Here is a tiny trained network, its code and every weight. The questions are about switching its units off for an input and a class, where a switched-off unit gives its printed mean instead of its output.

import numpy as np


def w(rows, s, z=0):
    codes = np.array(rows[::2]) - 128.0
    scale = np.full(codes.shape[1], s)
    scale[-1] = z or s
    return codes * scale


def f(y):
    return np.maximum(y, 0)


def log_softmax(a):
    a = a - a.max(-1, keepdims=True)
    return a - np.log(np.exp(a).sum(-1, keepdims=True))


def net(x, mask):
    res = np.array(x, float).reshape(1, 8) / 4 @ E
    y = f(res @ A[0][:, :-1].T + A[0][:, -1])
    res = res + np.where(mask, y, B[0][:, -1]) @ B[0][:, :-1]
    return log_softmax(res[-1] @ U[:, :-1].T + U[:, -1])


A, B = {}, {}
E = w([
[39,203,223,129,78],'x0',
[106,111,2,136,142],'x1',
[69,80,76,121,85],'x2',
[34,60,175,146,253],'x3',
[180,207,133,101,182],'x4',
[61,121,91,36,96],'x5',
[66,159,68,174,128],'x6',
[120,95,146,64,191],'x7',
],0.0082)
A[0] = w([
[156,140,102,232,148,232],'N0',
[174,189,92,203,30,239],'N1',
[117,102,139,223,78,104],'N2',
[72,114,184,48,141,186],'N3',
[114,138,196,164,71,163],'N4',
[173,205,91,55,93,132],'N5',
[170,79,52,53,121,112],'N6',
[120,157,182,63,122,156],'N7',
[192,139,144,173,201,83],'N8',
[7,145,162,123,167,122],'N9',
[166,172,93,41,111,182],'N10',
[12,112,101,197,139,254],'N11',
[87,211,100,162,160,113],'N12',
[79,42,127,3,133,196],'N13',
[169,122,153,230,207,134],'N14',
[167,160,203,103,168,159],'N15',
[129,125,181,107,121,101],'N16',
[61,124,82,125,179,167],'N17',
],0.011,0.0052)
B[0] = w([
[197,92,107,35,121,206],'N0',
[158,128,147,108,52,250],'N1',
[85,48,115,57,80,176],'N2',
[58,156,157,180,142,180],'N3',
[103,109,177,107,101,189],'N4',
[185,178,149,156,89,197],'N5',
[175,69,67,203,117,193],'N6',
[103,119,227,154,94,172],'N7',
[235,112,179,77,203,175],'N8',
[51,224,132,86,159,188],'N9',
[191,177,156,212,94,192],'N10',
[68,153,69,54,116,229],'N11',
[136,149,119,98,130,164],'N12',
[67,101,118,204,169,208],'N13',
[183,128,143,28,197,197],'N14',
[120,130,217,152,177,189],'N15',
[98,83,167,149,144,152],'N16',
[69,185,2,133,166,188],'N17',
],0.0084,0.014)
U = w([
[105,162,211,113,67,230],'0',
[99,106,254,158,147,142],'1',
[112,29,70,226,147,154],'2',
[20,190,104,114,179,87],'3',
[166,175,58,95,137,133],'4',
[205,91,155,42,220,121],'5',
[88,68,118,62,32,164],'6',
[194,163,141,186,36,4],'7',
],0.0087,0.0021)

Each question gives the input, the list of numbers given to net, and the class t.
The units are the neurons (one row each of A and B). Each row of codes is followed by its name. A weight is (code - 128) times the scale printed after its matrix; where a second scale follows, it is the last column's (A, B and U).
mask holds one flag per neuron, in row order. A switched-off neuron (its flag False) gives its mean, the last column of its row in B, instead of its output. The means were averaged over made-up inputs and are rounded, as every weight is.
A unit's drop is (log p(t) with every unit on - log p(t) with that unit switched off) / (log p(t) with every unit on - log p(t) with every unit switched off).
The circuit of an input: a set's keep is (log p(t) with only the set's units on - log p(t) with every unit switched off) / (log p(t) with every unit on - log p(t) with every unit switched off). Starting from the 12 units with the biggest drops (on a tie, the unit counted first), units are removed one at a time, each time the one whose removal leaves the highest keep (on an exact tie, the one counted first), for as long as the keep stays at least 0.8.
units of the circuit, in order: the units of the circuit, biggest drop first
unit that matters most: the unit with the biggest drop
top k neurons: the k neurons with the biggest drops, biggest first
drop of u: that unit's drop, to one decimal
input [8,-8,-2,-1,-2,-4,-1,-5], class 1: units of the circuit, in order -> [N15, N16]
input [8,1,2,7,8,-6,0,1], class 3: units of the circuit, in order -> [N9]
input [-1,4,-7,-4,-3,8,-1,4], class 2: units of the circuit, in order -> [N13, N6]
input [4,1,1,-8,5,-2,-7,3], class 7: top 2 neurons -> [N10, N5]
input [4,-5,3,5,-6,-2,-2,-5], class 3: units of the circuit, in order -> [N9, N11]
input [-5,-4,-2,6,-2,5,-5,-5], class 1: units of the circuit, in order -> [N11, N0]
input [-8,8,-5,5,-3,0,0,-8], class 5: top 2 neurons -> [N14, N0]
input [8,8,2,-5,7,6,2,1], class 7: units of the circuit, in order -> [N10, N5]
input [-8,7,2,5,4,0,4,7], class 2: top 2 neurons -> [N6, N13]
input [3,0,6,-3,3,-8,-4,-4], class 6: top 2 neurons -> [N2, N10]
input [0,3,-7,-7,-1,-8,-3,3], class 5: top 2 neurons -> [N8, N14]
input [-6,-8,-3,-8,4,6,-8,7], class 7: top 3 neurons -> [N10, N5, N6]
input [-7,5,7,7,-3,-8,6,0], class 5: top 3 neurons -> [N14, N0, N8]
input [-5,7,-1,-8,-7,-8,4,-8], class 6: units of the circuit, in order -> [N2]
input [-2,7,5,-6,-1,4,-3,6], class 2: top 2 neurons -> [N13, N6]
input [7,-5,8,4,2,-1,-1,-6], class 3: top 3 neurons -> [N9, N11, N1]
input [8,6,-6,-2,-1,-5,-2,6], class 1: top 2 neurons -> [N11, N15]
input [0,-7,-5,-3,-4,-5,-6,1], class 1: top 2 neurons -> [N15, N7]
input [8,7,2,-3,5,7,1,-7], class 7: drop of N10 -> 0.3
input [-6,-1,8,-6,7,-6,-3,8], class 7: unit that matters most -> N10
input [-2,4,4,0,-4,7,-2,-7], class 2: drop of N13 -> 0.2
input [2,-7,-6,-5,3,-8,2,2], class 5: drop of N14 -> 0.4
